Here is a tiny trained network, its code and every weight. The questions are about switching its units off for an input and a class, where a switched-off unit gives its printed mean instead of its output.

import numpy as np


def w(rows, s, z=0):
    codes = np.array(rows[::2]) - 128.0
    scale = np.full(codes.shape[1], s)
    scale[-1] = z or s
    return codes * scale


def norm(h):
    return h / np.sqrt((h * h).mean(-1, keepdims=True) + 1e-5)


def f(y):
    return y / 2 * (1 + np.tanh(0.7978845608 * (y + 0.044715 * y**3)))


def log_softmax(a):
    a = a - a.max(-1, keepdims=True)
    return a - np.log(np.exp(a).sum(-1, keepdims=True))


def net(x, mask):
    res = np.array(x, float).reshape(1, 8) / 4 @ E
    u = 0
    for l in range(3):
        y = f(norm(res) @ A[l][:, :-1].T + A[l][:, -1])
        res = res + np.where(mask[u : u + 11], y, B[l][:, -1]) @ B[l][:, :-1]
        u += 11
    return log_softmax(norm(res)[-1] @ U[:, :-1].T + U[:, -1])


A, B = {}, {}
E = w([
[148,124,135,123],'x0',
[140,97,184,133],'x1',
[187,145,100,180],'x2',
[185,151,68,179],'x3',
[64,94,204,152],'x4',
[154,236,125,253],'x5',
[225,97,154,63],'x6',
[105,134,76,77],'x7',
],0.0071)
A[0] = w([
[161,136,79,89,107],'0.n1',
[147,109,84,132,25],'0.n2',
[89,166,226,180,130],'0.n3',
[88,146,216,169,129],'0.n4',
[153,216,50,126,254],'0.n5',
[115,112,168,168,79],'0.n6',
[59,60,144,70,108],'0.n7',
[207,112,174,146,206],'0.n8',
[111,188,134,87,141],'0.n9',
[123,227,102,179,20],'0.n10',
[137,252,63,88,197],'0.n11',
],0.011,0.0042)
B[0] = w([
[162,102,162,187,154],'0.n1',
[121,27,173,137,118],'0.n2',
[141,29,162,197,197],'0.n3',
[51,80,159,170,183],'0.n4',
[208,28,140,129,254],'0.n5',
[97,120,139,147,134],'0.n6',
[58,181,19,80,211],'0.n7',
[153,217,218,54,215],'0.n8',
[156,2,123,110,142],'0.n9',
[214,137,77,97,185],'0.n10',
[242,12,101,200,224],'0.n11',
],0.0073,0.0066)
A[1] = w([
[78,231,104,138,83],'1.n1',
[213,120,121,182,174],'1.n2',
[85,148,129,184,4],'1.n3',
[145,122,228,161,158],'1.n4',
[128,82,128,152,142],'1.n5',
[186,93,191,108,54],'1.n6',
[105,187,6,30,97],'1.n7',
[75,41,95,112,137],'1.n8',
[54,144,155,157,92],'1.n9',
[204,27,187,92,114],'1.n10',
[255,97,177,57,194],'1.n11',
],0.009,0.0034)
B[1] = w([
[162,104,213,160,123],'1.n1',
[92,64,161,143,214],'1.n2',
[108,128,138,189,119],'1.n3',
[34,103,147,151,172],'1.n4',
[69,63,110,151,150],'1.n5',
[132,217,194,49,160],'1.n6',
[112,187,255,131,170],'1.n7',
[80,156,133,71,169],'1.n8',
[170,72,109,239,137],'1.n9',
[69,203,188,60,214],'1.n10',
[81,217,222,119,255],'1.n11',
],0.007,0.0083)
A[2] = w([
[124,81,136,61,2],'2.n1',
[94,122,133,179,56],'2.n2',
[134,59,41,93,112],'2.n3',
[238,167,117,204,211],'2.n4',
[221,222,113,210,179],'2.n5',
[94,150,109,144,34],'2.n6',
[116,130,167,58,47],'2.n7',
[146,43,191,169,102],'2.n8',
[67,96,21,183,113],'2.n9',
[227,154,2,165,37],'2.n10',
[183,147,203,88,152],'2.n11',
],0.006,0.0039)
B[2] = w([
[61,140,87,149,99],'2.n1',
[88,118,178,170,107],'2.n2',
[135,175,54,81,124],'2.n3',
[136,8,96,91,233],'2.n4',
[170,16,71,103,190],'2.n5',
[143,148,130,168,87],'2.n6',
[141,173,40,156,146],'2.n7',
[38,101,197,138,194],'2.n8',
[125,117,126,209,145],'2.n9',
[191,108,70,147,121],'2.n10',
[93,118,167,254,252],'2.n11',
],0.0056,0.0031)
U = w([
[180,203,149,111,12],'0',
[198,179,35,133,2],'1',
[55,105,108,157,117],'2',
[52,145,53,54,197],'3',
[207,114,133,127,67],'4',
[141,170,201,147,240],'5',
[252,64,35,208,224],'6',
[75,69,185,217,149],'7',
],0.012,0.0066)

Each question gives the input, the list of numbers given to net, and the class t.
The units are the neurons (one row each of A and B). Each row of codes is followed by its name. A weight is (code - 128) times the scale printed after its matrix; where a second scale follows, it is the last column's (A, B and U).
mask holds one flag per neuron, layer by layer. A switched-off neuron (its flag False) gives its mean, the last column of its row in B, instead of its output. The means were averaged over made-up inputs and are rounded, as every weight is.
A unit's drop is (log p(t) with every unit on - log p(t) with that unit switched off) / (log p(t) with every unit on - log p(t) with every unit switched off).
The circuit of an input: a set's keep is (log p(t) with only the set's units on - log p(t) with every unit switched off) / (log p(t) with every unit on - log p(t) with every unit switched off). Starting from the 12 units with the biggest drops (on a tie, the unit counted first), units are removed one at a time, each time the one whose removal leaves the highest keep (on an exact tie, the one counted first), for as long as the keep stays at least 0.8.
units of the circuit, in order: the units of the circuit, biggest drop first
k most important neurons: the k neurons with the biggest drops, biggest first
top k neurons in layer l: the k neurons of layer l with the biggest drops, biggest first
drop when u is switched off: that unit's drop, to one decimal
input [-3,-1,2,-5,-3,8,-2,-4], class 6: units of the circuit, in order : [0.n10 2.n5]
input [8,-8,-1,5,-8,-2,5,-8], class 5: units of the circuit, in order : [1.n11]
input [1,-8,-6,-2,-1,0,3,-1], class 3: top 4 neurons in layer 0 : [0.n8 0.n7 0.n9 0.n11]
input [8,-7,-4,-2,1,6,3,0], class 4: 2 most important neurons : [0.n11 0.n10]
input [6,8,0,6,1,-6,-5,-4], class 2: top 4 neurons in layer 0 : [0.n5 0.n11 0.n10 0.n9]
input [-7,3,6,-8,0,-4,-2,3], class 3: 2 most important neurons : [1.n11 0.n8]
input [6,-1,-4,3,6,-1,-4,8], class 3: top 2 neurons in layer 0 : [0.n7 0.n8]
input [-3,2,6,6,1,2,-1,2], class 6: 2 most important neurons : [0.n10 1.n7]
input [5,6,1,8,-4,-5,3,8], class 0: top 2 neurons in layer 0 : [0.n3 0.n4]
input [-4,-1,-7,2,6,-7,4,3], class 3: top 2 neurons in layer 0 : [0.n7 0.n8]
input [1,-7,7,-2,-4,-1,2,7], class 6: top 2 neurons in layer 0 : [0.n11 0.n8]
input [-5,-8,3,-5,4,-7,5,-4], class 3: 2 most important neurons : [0.n7 1.n11]
input [7,-7,-5,-8,-5,-3,-2,-7], class 3: 2 most important neurons : [1.n11 0.n8]
input [-5,5,-6,1,-1,-6,2,1], class 3: units of the circuit, in order : [0.n7]
input [-8,7,-6,-5,5,-5,-3,-2], class 3: drop when 0.n7 is switched off : 0.5
input [-6,1,0,6,3,-6,0,5], class 3: drop when 0.n8 is switched off : 0.3
input [-2,-2,4,7,3,-6,8,2], class 5: drop when 1.n11 is switched off : 0.1
